Here is a tiny trained network, its code and every weight. The questions are about switching its units off for an input and a class, where a switched-off unit gives its printed mean instead of its output.

import numpy as np


def w(rows, s, z=0):
    codes = np.array(rows[::2]) - 128.0
    scale = np.full(codes.shape[1], s)
    scale[-1] = z or s
    return codes * scale


def f(y):
    return y / 2 * (1 + np.tanh(0.7978845608 * (y + 0.044715 * y**3)))


def log_softmax(a):
    a = a - a.max(-1, keepdims=True)
    return a - np.log(np.exp(a).sum(-1, keepdims=True))


def net(x, mask):
    res = np.array(x, float).reshape(1, 8) / 4 @ E
    y = f(res @ A[0][:, :-1].T + A[0][:, -1])
    res = res + np.where(mask, y, B[0][:, -1]) @ B[0][:, :-1]
    return log_softmax(res[-1] @ U[:, :-1].T + U[:, -1])


A, B = {}, {}
E = w([
[118,119,148,128,128,131,132,136,113,110,151],'x0',
[222,48,122,93,142,50,228,194,86,143,117],'x1',
[124,148,138,151,124,144,152,134,141,126,104],'x2',
[130,204,32,166,255,134,184,151,194,98,206],'x3',
[145,118,123,113,118,143,120,114,143,131,139],'x4',
[109,93,100,110,135,110,111,133,108,112,141],'x5',
[186,162,94,105,88,146,114,85,139,149,139],'x6',
[188,82,115,214,129,84,82,40,170,54,90],'x7',
],0.0092)
A[0] = w([
[39,193,131,44,95,184,101,198,88,219,136,240],'n0',
[94,141,186,59,82,193,44,159,108,141,79,145],'n1',
[1,180,137,115,88,199,18,145,143,190,136,185],'n2',
[98,99,201,94,44,191,22,152,50,114,40,254],'n3',
[60,168,92,232,160,172,45,114,112,150,168,131],'n4',
[126,164,120,147,130,137,22,64,101,77,133,109],'n5',
],0.0076,0.0035)
B[0] = w([
[221,194,77,70,123,161,173,204,120,186,187,246],'n0',
[183,181,254,135,86,52,95,176,214,71,83,206],'n1',
[125,161,27,144,93,155,78,226,174,11,77,243],'n2',
[143,44,155,120,103,25,95,158,199,99,53,254],'n3',
[109,247,109,117,133,183,126,110,203,138,127,199],'n4',
[125,203,228,171,123,136,61,106,194,128,109,178],'n5',
],0.0092,0.013)
U = w([
[242,129,60,173,165,88,113,194,184,24,121,252],'0',
[131,93,204,50,19,114,165,204,65,242,94,186],'1',
[24,139,182,173,70,131,47,39,178,52,52,13],'2',
[227,25,170,201,90,106,136,65,53,115,42,31],'3',
[61,214,49,93,191,244,83,176,134,90,200,1],'4',
[152,114,73,71,228,163,228,152,127,157,206,34],'5',
[2,187,115,181,194,180,56,52,191,93,176,239],'6',
],0.0082,0.004)

Each question gives the input, the list of numbers given to net, and the class t.
The units are the neurons (one row each of A and B). Each row of codes is followed by its name. A weight is (code - 128) times the scale printed after its matrix; where a second scale follows, it is the last column's (A, B and U).
mask holds one flag per neuron, in row order. A switched-off neuron (its flag False) gives its mean, the last column of its row in B, instead of its output. The means were averaged over made-up inputs and are rounded, as every weight is.
A unit's drop is (log p(t) with every unit on - log p(t) with that unit switched off) / (log p(t) with every unit on - log p(t) with every unit switched off).
The circuit of an input: a set's keep is (log p(t) with only the set's units on - log p(t) with every unit switched off) / (log p(t) with every unit on - log p(t) with every unit switched off). Starting from all 6 units, units are removed one at a time, each time the one whose removal leaves the highest keep (on an exact tie, the one counted first), for as long as the keep stays at least 0.8.
units of the circuit, in order: the units of the circuit, biggest drop first
unit that matters most: the unit with the biggest drop
k most important neurons: the k neurons with the biggest drops, biggest first
drop of u: that unit's drop, to one decimal
input [-3,1,7,8,-2,3,-7,-8], class 5: unit that matters most : n2
input [2,-7,-1,1,-4,1,0,5], class 6: 3 most important neurons : [n4; n3; n1]
input [-3,6,-8,-2,-5,-7,-7,6], class 3: units of the circuit, in order : [n2; n0]
input [7,5,0,-4,1,4,2,1], class 3: units of the circuit, in order : [n0; n2]
input [6,7,6,1,-5,-8,1,-3], class 5: units of the circuit, in order : [n3; n1]
input [-7,2,0,-4,-3,-3,-1,7], class 3: units of the circuit, in order : [n2; n4]
input [-1,-8,1,-7,-4,7,-6,0], class 0: 2 most important neurons : [n2; n0]
input [8,6,-6,2,-3,4,5,-3], class 5: units of the circuit, in order : [n3; n2]
input [-7,0,-6,-8,0,-1,-7,0], class 0: 2 most important neurons : [n3; n1]
input [-2,0,-7,6,-2,-7,2,0], class 4: 3 most important neurons : [n3; n1; n5]
input [6,6,6,-2,7,2,-3,1], class 3: units of the circuit, in order : [n0; n2]
input [8,-7,-8,5,-8,-8,-5,3], class 6: 2 most important neurons : [n0; n5]
input [-7,-5,-7,-2,-2,-5,-2,2], class 2: 2 most important neurons : [n0; n5]
input [1,0,4,3,2,0,1,0], class 4: 3 most important neurons : [n3; n1; n5]
input [-2,-8,8,1,0,-7,3,6], class 6: units of the circuit, in order : [n4]
input [1,0,8,-5,5,-8,7,1], class 2: 3 most important neurons : [n0; n1; n2]
input [2,-8,5,-8,4,-1,3,0], class 0: 2 most important neurons : [n2; n0]
input [3,-6,1,8,-6,1,-6,0], class 4: 3 most important neurons : [n3; n2; n1]
input [4,5,2,0,-8,-7,7,4], class 3: 4 most important neurons : [n2; n0; n4; n1]
input [-3,-5,7,4,-7,-7,0,3], class 6: unit that matters most : n0
input [8,4,-1,5,0,7,6,0], class 5: 4 most important neurons : [n2; n3; n1; n5]
input [-2,2,5,3,3,4,-8,-2], class 5: drop of n2 : 0.3
input [-2,2,5,7,-7,-4,0,-6], class 5: drop of n2 : 0.2
